Here is a tiny trained network, its code and every weight. The questions are about switching its units off for an input and a target symbol, where a switched-off unit gives its printed mean instead of its output.

import numpy as np


def w(rows, s, z=0):
    codes = np.array(rows[::2]) - 128.0
    scale = np.full(codes.shape[1], s)
    scale[-1] = z or s
    return codes * scale


def norm(h):
    return h / np.sqrt((h * h).mean(-1, keepdims=True) + 1e-5)


def f(y):
    return y / 2 * (1 + np.tanh(0.7978845608 * (y + 0.044715 * y**3)))


def softmax(a):
    e = np.exp(a - a.max(-1, keepdims=True))
    return e / e.sum(-1, keepdims=True)


def log_softmax(a):
    a = a - a.max(-1, keepdims=True)
    return a - np.log(np.exp(a).sum(-1, keepdims=True))


def net(x, mask):
    ids = ['ΘΩαηπσ'.index(c) for c in x.split()]
    T = len(ids)
    res = E[ids] + P[:T]
    u = 0
    for l in range(2):
        q, k, v = (norm(res) @ M[l].T for M in (Q, K, V))
        z = softmax(np.where(np.tri(T) > 0, q @ k.T / 2**0.5, -1e9)) @ v
        res = res + np.where(mask[u], z, O[l][:, -1]) @ O[l][:, :-1]
        u += 1
        y = f(norm(res) @ A[l][:, :-1].T + A[l][:, -1])
        res = res + np.where(mask[u : u + 4], y, B[l][:, -1]) @ B[l][:, :-1]
        u += 4
    return log_softmax(norm(res)[-1] @ U[:, :-1].T + U[:, -1])


Q, K, V, O, A, B = {}, {}, {}, {}, {}, {}
E = w([
[110,125,81,132,188,113,105],'Θ',
[140,166,146,184,166,79,135],'Ω',
[93,128,79,81,215,139,105],'α',
[119,139,81,91,212,216,84],'η',
[205,8,235,128,33,152,96],'π',
[236,178,100,115,155,176,146],'σ',
],0.013)
P = w([
[58,135,115,145,104,155,152],'0',
[206,88,77,195,184,12,61],'1',
[104,110,47,84,124,187,143],'2',
[73,230,110,87,95,114,38],'3',
[141,172,113,130,181,1,120],'4',
[155,113,86,110,105,171,154],'5',
[100,205,141,123,104,90,51],'6',
[144,172,183,100,180,87,135],'7',
[148,98,98,97,109,143,158],'8',
[108,173,164,140,115,99,59],'9',
[154,180,139,91,183,73,154],'10',
[147,85,98,106,107,131,178],'11',
],0.015)
Q[0] = w([
[115,255,204,177,100,77,87],'L0H1',
[52,211,145,67,38,99,49],'L0H1',
],0.0064)
K[0] = w([
[224,198,162,82,174,167,94],'L0H1',
[253,175,102,15,177,123,104],'L0H1',
],0.0075)
V[0] = w([
[190,155,62,144,135,172,62],'L0H1',
[2,81,93,159,90,91,52],'L0H1',
],0.0081)
O[0] = w([
[210,67,130,131,83,95,50,253],'L0H1',
[154,9,254,231,193,168,177,140],'L0H1',
],0.0096,0.0045)
A[0] = w([
[79,219,152,108,254,190,149,110],'L0N1',
[163,153,202,76,219,37,60,158],'L0N2',
[210,96,59,132,76,154,122,253],'L0N3',
[73,144,242,93,86,166,99,142],'L0N4',
],0.008,0.0028)
B[0] = w([
[151,171,151,152,163,48,180,171],'L0N1',
[148,135,251,207,182,120,102,254],'L0N2',
[63,119,122,106,119,78,131,227],'L0N3',
[197,120,53,156,130,112,178,129],'L0N4',
],0.014,0.0072)
Q[1] = w([
[133,119,8,104,160,145,70],'L1H1',
[78,23,71,133,225,135,254],'L1H1',
],0.0056)
K[1] = w([
[104,177,105,60,89,125,210],'L1H1',
[36,69,140,255,132,252,216],'L1H1',
],0.0067)
V[1] = w([
[172,97,167,86,255,60,63],'L1H1',
[89,132,14,121,92,67,32],'L1H1',
],0.0071)
O[1] = w([
[47,122,108,2,176,205,160,254],'L1H1',
[100,64,75,122,184,111,207,136],'L1H1',
],0.0098,0.0065)
A[1] = w([
[86,96,180,29,79,185,88,33],'L1N1',
[114,193,175,255,55,28,133,24],'L1N2',
[223,46,186,112,28,93,112,132],'L1N3',
[108,60,93,175,214,24,66,5],'L1N4',
],0.0073,0.0026)
B[1] = w([
[134,254,32,89,29,141,51,197],'L1N1',
[44,110,44,138,60,171,118,162],'L1N2',
[128,167,197,217,186,138,137,174],'L1N3',
[136,143,187,183,191,236,120,253],'L1N4',
],0.0085,0.0036)
U = w([
[230,58,173,210,202,112,55,182],'Θ',
[196,168,219,100,233,40,217,160],'Ω',
[110,196,173,131,164,242,53,3],'α',
[116,191,121,64,102,36,59,168],'η',
[101,201,126,228,122,98,167,126],'π',
[81,2,138,116,156,109,210,165],'σ',
],0.0064,0.0035)

Each question gives the input, a string of symbols that net reads in full, and the target symbol t.
The units are the heads (2 rows each of Q, K, V and O) and the neurons (one row each of A and B). Each row of codes is followed by its name. A weight is (code - 128) times the scale printed after its matrix; where a second scale follows, it is the last column's (O, A, B and U).
mask holds one flag per unit, layer by layer, with each layer's heads first. A switched-off unit (its flag False) gives its mean, the last column of its rows in O or B, instead of its output. The means were averaged over made-up inputs and are rounded, as every weight is.
A unit's drop is (log p(t) with every unit on - log p(t) with that unit switched off) / (log p(t) with every unit on - log p(t) with every unit switched off).
The circuit of an input: a set's keep is (log p(t) with only the set's units on - log p(t) with every unit switched off) / (log p(t) with every unit on - log p(t) with every unit switched off). Starting from all 10 units, units are removed one at a time, each time the one whose removal leaves the highest keep (on an exact tie, the one counted first), for as long as the keep stays at least 0.8.
circuit, biggest first: the units of the circuit, biggest drop first
most important unit: the unit with the biggest drop
top k neurons: the k neurons with the biggest drops, biggest first
top k neurons in layer l: the k neurons of layer l with the biggest drops, biggest first
input σ α σ σ η η, target σ: circuit, biggest first	L1H1; L0N3; L0N2
input α η Ω σ σ π, target α: circuit, biggest first	L1H1; L1N1
input α σ Ω π α η Ω Θ α σ η Ω, target α: circuit, biggest first	L1H1; L0N1; L1N1
input α η σ σ η σ σ Ω α, target α: circuit, biggest first	L1H1; L1N1
input σ π Θ, target σ: circuit, biggest first	L1H1; L0N2; L0H1
input σ π η η Ω π, target σ: top 3 neurons	L0N2; L0N4; L1N3
input α π α σ π η π Ω σ, target α: circuit, biggest first	L1H1
input π Ω σ π σ Ω, target π: circuit, biggest first	L0H1; L1H1; L0N2; L1N2
input Ω π σ Ω η η η σ π Ω σ η, target Ω: circuit, biggest first	L0H1; L0N1; L1H1; L0N2
input η Θ Ω, target η: top 2 neurons	L0N1; L0N2
input π α η σ η α η Ω Θ, target π: circuit, biggest first	L0H1; L1H1; L0N2
input π η σ σ Ω π Ω η η, target π: top 2 neurons	L0N1; L0N2
input Ω α α, target Ω: circuit, biggest first	L0N1; L0H1
input α η σ α Ω Ω, target α: top 2 neurons	L0N1; L0N2
input α σ σ Θ σ π Ω, target η: most important unit	L0H1
input σ Θ α π, target Θ: top 3 neurons in layer 0	L0N4; L0N1; L0N2
input Ω Ω Ω π σ α, target Ω: top 3 neurons in layer 0	L0N1; L0N2; L0N3
input α π σ σ α π, target α: top 2 neurons	L1N1; L0N1
input α π α σ α Θ, target α: top 3 neurons	L0N2; L1N1; L0N1
input α Ω π σ Θ α η σ σ Ω Θ α, target α: top 2 neurons in layer 0	L0N2; L0N3
input Θ Θ Ω η σ η Ω η σ π, target η: top neuron in layer 0	L0N3
input η Ω α, target η: top 2 neurons	L0N2; L1N1
input π σ Ω, target π: top 2 neurons in layer 0	L0N2; L0N1
input η α σ, target η: top 4 neurons	L0N3; L1N1; L0N2; L1N4
input π π Θ, target π: top 3 neurons	L0N1; L0N2; L1N2
input α σ σ η α Ω π η π η η σ, target α: top 2 neurons in layer 1	L1N1; L1N3
input η σ σ Ω σ Θ α Ω σ α η Θ, target η: most important unit	L0N1
input α Ω π π Ω Θ, target α: top 2 neurons in layer 0	L0N2; L0N3
input π α σ, target π: top 3 neurons	L0N2; L1N2; L0N1
